[ 19  -8  25 -10  -9  45 -20  -3   0   3   4   1   4 -47  -7  19 -18  -7
  -4   8 -12   4] -> W > tm
[ 14  -1  16  -8 -10  22  -2  -3   6   2  -2   1   1 -24  -9  12  -8  -1
  -3  -2  -3   5] -> U > pq
[  0  -3  20 -16  -9  45  -8 -38 -11   1  -1  16  24 -18 -16   9  -6 -16
  -7   1   3  15] -> W > tm
[  5 -11  15  -9  -2  47 -20 -11   4  -3  -3  -2   3 -50  -5  21  -5  -3
   3  -2  -7  19] -> W > Dj
[ 15  -1  18 -18   2  32  13 -28 -16  -2   3 -10   5 -12 -20  18  -7 -10
 -10 -10   3  15] -> F > th
[  8  -5  11   1  -2  30  -3 -36  -2   1 -10  -2   4 -28  -7   4 -10 -12
  -3   4 -10   6] -> J > Bs
[ 20  -4  15 -12   2  16   2  -8 -12   8  -7  -6  11 -24 -17   6  -8  -3
 -14  13   3  -2] -> J > Pb
[ -2  -6  12  -6   2  39  -5 -12  10   0  -7   2   2 -30 -10   9  11   1
 -22   1  -9   9] -> W > tm
[ 15  -9  13  -5  -5  28  -7  -3   8   0   3   1   4 -41 -14   7   0  -8
 -16   6   2 -16] -> U > pq
[  2  -5   9  -4  -3   8  13  -5   9  -9   1   0   6 -15 -29   7 -13  -5
   3   6  -1   9] -> U > fq
[  9 -21   7  -8  -6  45  -9 -26   2   9   6  -5   9 -43   5  -2   7   1
 -11  -3 -12  18] -> F > th
[  5 -11  23   1  -3  24  12 -26  12   6   5  -4  16 -29  -9   7   3 -11
  -2  -2  -5   5] -> U > pq
[ 14 -14  19 -13  -4  14   7 -13   5  -4   1   6  -3 -47 -17   4 -25  -6
  -3   1   3   9] -> U > sr
[ 29 -12  35 -15  -4  32   9 -15   0   5 -14  -2  12 -17 -11  11 -24 -12
 -12  -3  -9  18] -> J > Bl
[  2  -9  12 -13  -5  39  -6 -33  -6  10  -7   4   9 -42 -15  15 -10  16
 -14 -10  -5  11] -> W > Hj
[ 12 -11  15  -3   9  47  -3 -24 -10   9   1  -2   7 -13  -9  19 -10   0
 -17  11  -2  -2] -> F > jm
[ -4  30  10 -24  -3  39 -26 -34  -1   9  -6  -4  17 -25 -11  10   4 -13
 -11   4  -9  13] -> F > th
[ 14 -15  15  -8  -8  65  -5 -21  -7   0   1  -7  -4 -27  -4  15  -4  -7
  -8  -4 -15  11] -> F > jm
[  8 -26 -13   6  -6  45  -9 -26  10   1   2 -17  -5 -39 -16   0  14  -6
  -8  -2 -16   7] -> U > pq
[  4  -9  20 -16  -4   7  10   8   8   2 -16  -5  15 -18  -7  20  -9  -2
  -7  -6  -1  14] -> U > pq
[ -8  -8   9 -17  -8  36 -12 -26  -5  12  -3  -5   0 -41  -5  17  -9   0
  13   7  -6   9] -> W > Dj
[  6  -9  17  -7   1  33 -16  13  11   8 -17  -1  19 -35   8   7   0  -2
   6   0  -4  16] -> W > tm
[  4  -9  24 -15  -7  28  10 -38 -17   0  -5  -9  13 -12 -10  16 -13 -26
 -13  -2   5  16] -> J > Bl
[ 25   1  20  -9   0  38   1 -13  -4   9  -6  -3  11 -24 -10  16 -19  -9
 -14  -3  -7  -6] -> J > Pb
[ 19 -10  18 -18  -9  19   9 -28 -15   8   1  78  20  10 -18   5  -9  -4
 -25   7 -10  15] -> J > Pb
[  4  -3  12  -6  -7  12  -6 -10   7   1  -5   8   5 -23  -3  -4 -15 -10
 -11   9  -3  12] -> U > fq
[ 13 -11  27  11  -6  35   9 -40 -50   2   2 -11  19 -18 -18  13  -5   1
  -6   7 -12  17] -> J > Bl
[-13  -6  12 -12  -4  13  11 -35  -1  -6   2  -9   5 -33 -10   4  -8   0
  -1  21  -1   2] -> U > pq
[ -3 -11  17  -1  -3  27  -2 -17  -1   3   3  -6  12 -26 -11  13 -21  -2
  -9  -3 -14   6] -> J > Bs
[ 14  -7  13  -5  -7  32   9 -22 -11  12  -1 -12  10 -32   3  11 -12 -11
 -14   0   5  11] -> F > th
[ 15  -4  24 -17 -11  31   6  -8  10   2   5   0   5 -24 -16   1 -19  -6
   2   0  -1  12] -> U > fq
[ 13 -11  29  -4 -12  40   3 -15  18   5 -15  -2   1 -31  -7   9  -3   1
 -15  35  -8  47] -> U > pq
[ 37  -1  28 -20   0  27  -2  18   5  -2  -8  -4  17 -26  -8  15 -34  -5
  -6  -9  18   5] -> F > jm
[  0 -12  11   0  -6  15   3 -12  10   3  12  -6  -9 -42 -15  12  -6  -5
  -1  -4  -1   7] -> U > pq
[  9 -13  15 -14 -28  36  -6 -16 -12   2  -8  -2  12 -28  -2  13   1  -3
 -32   7  -5  27] -> F > gg
[ 11  -4  14  -6  -7  20   0 -10   4   8   3   2  15 -19  -2  12   1  -4
 -12   9  -5  -3] -> F > th
[  6  -2  14  -8  -8   8  17 -18 -31   8  -8 -19  10   1   2  14   0  -1
 -23  21   0   3] -> F > jm
[  9 -11  20  -9  -3  35  14 -38 -10   9   3  -3   5 -22  -8  17  -8  -2
  -7  11   6  18] -> F > th
[ 19  -4  18 -15  16  16   6 -20  -2  -3   0   4  24 -21 -15  12 -26  -3
 -16   1  -5   7] -> J > Pb
[ -2  -3  17 -12 -31  41  -7 -22  -6   6   4  21   5 -44  14  19  -5  -9
 -15   5  -4   6] -> W > Hj
[  7 -11  20  -7   3  34  -4 -20 -10   0   4  -5   1 -41 -12  18 -23  -6
  -5   7  15   8] -> W > Hj
[ 20 -14  25 -10   3  39 -11 -15   9  -4   2  -1  -3 -61 -17  11 -23  -6
  -6   2   5   8] -> U > sr
[ 16 -17  22 -15  -1  33  -6 -26  -3  -2   3  -8   1 -21 -18  29 -16  -2
  -7   1  -7  -1] -> J > Bs
[-18 -14  19  -6  -5  42  -5 -12  14   3  -8   1  10 -29  -8   7  14  -6
 -17  -3 -12  16] -> F > gg
[-19  -8  30 -10  -7  11  12 -25   8   2 -20  -7   5   0 -12  -2   8  -3
 -13   4   0  21] -> U > fq
[-12 -30   5 -11  -4  45   2 -41   3  -7   1 -21   3  -7  -2  15   6  -1
  -2   2 -11   7] -> F > jm
[ 11  -9  21 -24 -20  35   3 -31  -8   8  18  -9  -9 -31  -5   1  -7  -5
 -14  -2  -8   1] -> F > jm
[ 15 -17  10  -9  -4  32  11 -20   4   9   7   1   6 -13 -10   8 -16 -11
   0   4  -4   9] -> J > Bs
[  3  -2   6  -9  -2  26   5 -12  -2  11   0  -7   5 -14 -17   7 -10   1
  -9   9  -2  -7] -> J > Bs
[  7  -8  22  -8   0  25   2 -16  10   8  -4  -4  -1 -19  -9   5 -11  -5
 -13   3  -3  15] -> U > pq

[-5  1  0  3  2  2  7  2  2  4  1  0  0  0 -1  8  1  3 -1 -4  3  9] -> E > (6)
[-4  0 -4  7 -4  0  1  5 15 -7  1  5  1  3  2  1  2 -6  4 -5  3  0] -> A > (13)
[ 2 -3 -5 -1  3  4  7  0 11  0  1  1  3  1  0  9  7  7 10  3  6 10] -> E > (9)
[-3  0 -1 10 -3 -3  1  3  8 -1  3  1 -5  1 -1 -1  2 -4  2 -7 -1 -1] -> A > (13)
[  5   2   2  -1  -3   0   5   3 -11   0  -7   3  -4  -3  -3   1   4   2
  -1 -12  -1   2] -> E > (6)
[ 5 -1 -1  3 -3  0  4  1  4 -5 -8  6 -5  2  2  3  9 -1 15 -1 -4  1] -> E > (9)
[ 7  1  1  1 -7 -2  5  7  2  2  1  0 -6 -2 -6  1  8 10 10 -5 -3  3] -> E > (6)
[ 6  1  4 -3 -6  0 -1  6 -7 -2  1  3 -6 -1 -1 -6  2  6  8  1 -3  2] -> E > (6)
[  1   3   8  -2 -10  -5   1  -4 -22   2  -2   2  -5  -5  -3  -9  -3  -3
  -8 -10  -9  -9] -> A > (3)
[ 2 -3 -2 -1  1  1  2  0  0  1 -5 -2 -1  4 -1  3  7  7  2 -1  2 12] -> E > (6)
[ -1   0   2   3  -8  -3   1   0 -10   3   0   0  -2  -2  -2  -6  -2   3
  -3 -11  -4  -4] -> A > (3)
[-3  1  0  3  0 -2  6 -1 -3  4  1  0  0  1 -1 -1  2 -1 -2 -7  1  3] -> E > (9)
[ 7  0  4  1  2 -1  3 -1  1  0 -7  5 -2  3 -2  1  8 10  5 -8 -6  0] -> E > (9)
[12 -3  1  0 10  4  7 -1 -1 -2 -1 -1 -2  2 -1  4 -3  5  4  5 -3 22] -> E > (9)
[-15   1  -1   2  -8   4   1   0  -8   1   7   0  -1  -1  -5  -1   1   1
  -6 -11   4   2] -> A > (3)
[-6  2  0  5 -7  0  1  3  6 -3  3  5 -6 -7 -4 -2  4 -1  4  0 -1 -1] -> A > (13)
[ 4  0  7 -1  2  4  5 -2 -9  1  2  1  3  0 -1  1  2 -2 -7 -4 -2  1] -> E > (6)
[ -4   6  -7   3 -12  -3  -3   6   9  -4   2   8  -6   5  -2  -2   8   6
   9  -1   1  -2] -> A > (13)
[  2  -1   8  -2  -1   4   9  -8 -17   2   0   4  -4   4   1   0   6  -3
  -8  -4  -4  -1] -> E > (6)
[-5 -2 -5  8  3  0  9  4 19 -2  1  4  1  2  3  7 11 -5  0 -7  3  3] -> A > (13)
[  3   0   6  -2  -2   2   5  -6 -11   2   1   1  -5   1   3   1   5   4
  -7  -7  -4   4] -> E > (9)
[-3 -4 -4  6  2 -2  1  4 15  3  2  4 -2 -2  0  0  2 -5  4 -2  3  1] -> A > (13)
[  1  -1   5   2  -2   2   5  -3 -12   3  -1   4  -1   2   5   2   6  -2
  -8  -3  -4   4] -> E > (6)
[ 0  1  0  4 -4 -2  3  0  3 -2  9  7 -7  2  0 -4  3 -3 -5 -3  1 -2] -> A > (13)
[-4  0  2  4 -3  1  0  0 -9  1  4  4 -1 -2 -1 -1  1  3 -3 -5 -2  0] -> A > (3)
[  0  -2   7  -1   4   1  12  -8 -20   5   2   2  -3   0   1   5   4  -4
 -17  -6  -6   3] -> E > (6)
[ 11   1  12   3  -7  -1   4  -3 -17   0  -1   5  -6  -1  -3  -5  -1   4
 -11  -5  -9  -1] -> E > (9)
[ 1  3 -3  5 -2 -2  3  2 16  0  1  2 -2  2 -1 -1  2 -5  3 -5 -1  0] -> A > (13)
[  0   4  -1   4 -12  -2  -1   8  10  -3   2   7  -7   7  -1  -8   3   0
   5  -4  -1  -8] -> A > (13)
[ 17   3  15  -1  -3  -8   1  -6 -21  -1   3   4 -12  -3  -5 -11  -4   1
  -1 -11 -19  -7] -> E > (9)
[-5  2 -1  5 -8 -3  0  4 11 -3  2  5 -5  2 -2 -3  7  3  7 -5  2 -2] -> A > (13)
[11  3  3  1 -1 -1  4  3  4 -1  2  1 -3  1 -4 -6  8  1  6 -1 -2  2] -> E > (9)
[ 6 -1  4  1 -9  0  3  4 -1 -6  2 -2 -4  2 -1 -3  9 11  7 -1 -1  4] -> E > (6)
[ 3  3  2  6 -1  1  0  1  0  1 -2 -3 -1  2 -3  1  2  4  3 -2 -1 -2] -> E > (9)
[ 10   3   8  -1  -1   3   4   0  -9  -2  -1   1 -11  -4  -1   0   2   3
   0 -11  -9  -1] -> E > (9)
[ 5 -2 -3  1 -2  2 10  0  8  0 -3 -3  0  7 -1  7  9  2  6 -1  1  5] -> E > (9)
[-1  0 -1  2  5  1  6 -1  5  1  2 -2  0  0 -1  7  6 -1 -4 -7  0  8] -> E > (9)
[-6 -1 -3  4  1 -3  6 -4  4  1  4  8 -3  1  6  3  5 -9 -1 -1  0  0] -> A > (13)
[-4 -4 -5  0 -1  4  6  2  7  1  2  1  5  5 -1 12  9  6  7  1 10 10] -> E > (6)
[ -8   1  -3   0 -13  -5   1   7   4  -1   3   1   0   2   0  -1   7   0
   2  -1   7   0] -> A > (3)
